Here is a tiny trained network, its code and every weight. The questions are about switching its units off for an input and a target symbol, where a switched-off unit gives its printed mean instead of its output.

import numpy as np


def w(rows, s, z=0):
    codes = np.array(rows[::2]) - 128.0
    scale = np.full(codes.shape[1], s)
    scale[-1] = z or s
    return codes * scale


def f(y):
    return y / 2 * (1 + np.tanh(0.7978845608 * (y + 0.044715 * y**3)))


def softmax(a):
    e = np.exp(a - a.max(-1, keepdims=True))
    return e / e.sum(-1, keepdims=True)


def log_softmax(a):
    a = a - a.max(-1, keepdims=True)
    return a - np.log(np.exp(a).sum(-1, keepdims=True))


def net(x, mask):
    ids = ['Λαβηξτ'.index(c) for c in x.split()]
    T = len(ids)
    res = E[ids] + P[:T]
    u = 0
    for l in range(2):
        r = res
        for j in range(2):
            rows = slice(4 * j, 4 * j + 4)
            q, k, v = (r @ M[l][rows].T for M in (Q, K, V))
            z = softmax(np.where(np.tri(T) > 0, q @ k.T / 4**0.5, -1e9)) @ v
            o = O[l][rows]
            res = res + np.where(mask[u + j], z, o[:, -1]) @ o[:, :-1]
        u += 2
        y = f(res @ A[l][:, :-1].T + A[l][:, -1])
        res = res + np.where(mask[u : u + 4], y, B[l][:, -1]) @ B[l][:, :-1]
        u += 4
    return log_softmax(res[-1] @ U[:, :-1].T + U[:, -1])


Q, K, V, O, A, B = {}, {}, {}, {}, {}, {}
E = w([
[42,114,118],'Λ',
[26,139,126],'α',
[68,174,255],'β',
[161,97,210],'η',
[74,53,36],'ξ',
[136,61,120],'τ',
],0.014)
P = w([
[47,102,243],'0',
[69,103,205],'1',
[90,110,188],'2',
[107,120,176],'3',
[118,124,164],'4',
[155,118,158],'5',
[124,171,144],'6',
[163,75,162],'7',
[175,188,103],'8',
[110,8,196],'9',
[196,247,35],'10',
[254,4,142],'11',
[137,177,81],'12',
],0.0088)
Q[0] = w([
[133,66,139],'0.h0',
[146,103,67],'0.h0',
[81,149,150],'0.h0',
[40,73,207],'0.h0',
[103,183,115],'0.h1',
[198,215,70],'0.h1',
[253,175,86],'0.h1',
[173,44,147],'0.h1',
],0.012)
K[0] = w([
[61,138,43],'0.h0',
[84,95,108],'0.h0',
[131,104,116],'0.h0',
[192,211,40],'0.h0',
[146,52,93],'0.h1',
[56,9,174],'0.h1',
[69,80,155],'0.h1',
[103,183,104],'0.h1',
],0.011)
V[0] = w([
[100,191,83],'0.h0',
[134,157,60],'0.h0',
[120,89,143],'0.h0',
[84,250,115],'0.h0',
[254,9,186],'0.h1',
[177,241,131],'0.h1',
[170,49,114],'0.h1',
[205,81,152],'0.h1',
],0.0085)
O[0] = w([
[108,186,144,87],'0.h0',
[174,172,178,3],'0.h0',
[132,72,106,189],'0.h0',
[106,188,113,132],'0.h0',
[211,3,141,29],'0.h1',
[102,109,84,6],'0.h1',
[165,57,171,37],'0.h1',
[111,63,162,37],'0.h1',
],0.0081,0.0039)
A[0] = w([
[99,115,65,138],'0.n0',
[237,187,203,252],'0.n1',
[1,16,219,241],'0.n2',
[106,123,180,127],'0.n3',
],0.0066,0.0013)
B[0] = w([
[30,41,161,144],'0.n0',
[102,71,254,142],'0.n1',
[212,138,90,254],'0.n2',
[158,167,117,156],'0.n3',
],0.0084,0.0076)
Q[1] = w([
[65,132,61],'1.h0',
[146,34,2],'1.h0',
[53,48,145],'1.h0',
[120,84,96],'1.h0',
[132,139,209],'1.h1',
[45,63,120],'1.h1',
[133,48,85],'1.h1',
[76,92,112],'1.h1',
],0.0084)
K[1] = w([
[34,67,2],'1.h0',
[150,130,30],'1.h0',
[90,176,74],'1.h0',
[95,60,103],'1.h0',
[81,104,138],'1.h1',
[133,128,201],'1.h1',
[127,148,113],'1.h1',
[161,175,110],'1.h1',
],0.0094)
V[1] = w([
[128,134,195],'1.h0',
[80,156,31],'1.h0',
[168,11,75],'1.h0',
[191,87,147],'1.h0',
[181,156,150],'1.h1',
[68,55,48],'1.h1',
[135,173,67],'1.h1',
[121,105,56],'1.h1',
],0.011)
O[1] = w([
[114,145,68,151],'1.h0',
[124,133,188,162],'1.h0',
[101,126,163,2],'1.h0',
[118,173,112,50],'1.h0',
[127,120,94,109],'1.h1',
[109,172,241,103],'1.h1',
[94,83,151,152],'1.h1',
[162,136,255,102],'1.h1',
],0.0093,0.0066)
A[1] = w([
[78,105,63,252],'1.n0',
[61,192,177,232],'1.n1',
[78,26,2,205],'1.n2',
[51,189,177,189],'1.n3',
],0.0079,0.0022)
B[1] = w([
[142,188,72,203],'1.n0',
[2,23,73,183],'1.n1',
[177,232,213,255],'1.n2',
[106,46,83,178],'1.n3',
],0.0061,0.0075)
U = w([
[102,107,92,252],'Λ',
[91,111,65,65],'α',
[134,194,54,149],'β',
[214,122,100,63],'η',
[88,172,250,87],'ξ',
[179,102,142,138],'τ',
],0.012,0.0036)

Each question gives the input, a string of symbols that net reads in full, and the target symbol t.
The units are the heads (4 rows each of Q, K, V and O) and the neurons (one row each of A and B). Each row of codes is followed by its name. A weight is (code - 128) times the scale printed after its matrix; where a second scale follows, it is the last column's (O, A, B and U).
mask holds one flag per unit, layer by layer, with each layer's heads first. A switched-off unit (its flag False) gives its mean, the last column of its rows in O or B, instead of its output. The means were averaged over made-up inputs and are rounded, as every weight is.
A unit's drop is (log p(t) with every unit on - log p(t) with that unit switched off) / (log p(t) with every unit on - log p(t) with every unit switched off).
The circuit of an input: a set's keep is (log p(t) with only the set's units on - log p(t) with every unit switched off) / (log p(t) with every unit on - log p(t) with every unit switched off). Starting from all 12 units, units are removed one at a time, each time the one whose removal leaves the highest keep (on an exact tie, the one counted first), for as long as the keep stays at least 0.8.
units of the circuit, in order: the units of the circuit, biggest drop first
top k neurons: the k neurons with the biggest drops, biggest first
k most important neurons of layer l: the k neurons of layer l with the biggest drops, biggest first
heads that matter: for each layer, one digit per head in row order, 1 if its drop is at least 0.15 and else 0, layers parted by /
input Λ ξ Λ α ξ η τ α, target τ: heads that matter => 01 / 00
input β Λ η ξ Λ τ τ Λ ξ Λ, target ξ: units of the circuit, in order => (1.h0)
input ξ η α β η β β τ, target β: heads that matter => 01 / 01
input β ξ Λ η τ ξ ξ β η η α η Λ, target η: units of the circuit, in order => (0.h1 1.n1)
input τ Λ β η β η, target β: heads that matter => 01 / 11
input β Λ β Λ Λ α α, target α: heads that matter => 11 / 00
input η Λ α β α Λ β, target Λ: units of the circuit, in order => (1.n1 1.n2)
input β Λ Λ β β β τ τ β ξ β, target ξ: top 2 neurons => (0.n0 0.n3)
input β ξ β β β β β α β ξ, target β: heads that matter => 00 / 01
input α η η, target η: units of the circuit, in order => (0.h1 0.n2 1.h1)
input Λ η α Λ Λ Λ Λ τ Λ ξ β β, target β: units of the circuit, in order => (1.h0 0.h1)
input β η ξ β β Λ β η η β, target η: heads that matter => 01 / 00
input ξ τ ξ α, target ξ: top 3 neurons => (0.n1 1.n0 0.n2)
input η τ η τ τ η τ ξ, target τ: units of the circuit, in order => (0.h1 0.h0)
input β Λ τ β β β ξ ξ Λ Λ ξ ξ τ, target ξ: units of the circuit, in order => (1.h0)
input Λ τ Λ Λ Λ ξ Λ β Λ Λ α, target Λ: top 2 neurons => (1.n2 0.n2)
input Λ β α Λ η ξ η ξ ξ Λ ξ η Λ, target ξ: heads that matter => 01 / 10
input η ξ τ Λ β ξ τ ξ Λ β β Λ, target β: 3 most important neurons of layer 0 => (0.n0 0.n2 0.n3)
input ξ η β Λ Λ Λ Λ β β Λ, target β: top 2 neurons => (1.n2 1.n0)
input η ξ β ξ Λ Λ α Λ Λ β α ξ α, target ξ: heads that matter => 01 / 11
input α β β η ξ ξ η β η ξ, target η: heads that matter => 01 / 01
input ξ β β η α Λ Λ η β τ, target β: heads that matter => 01 / 01
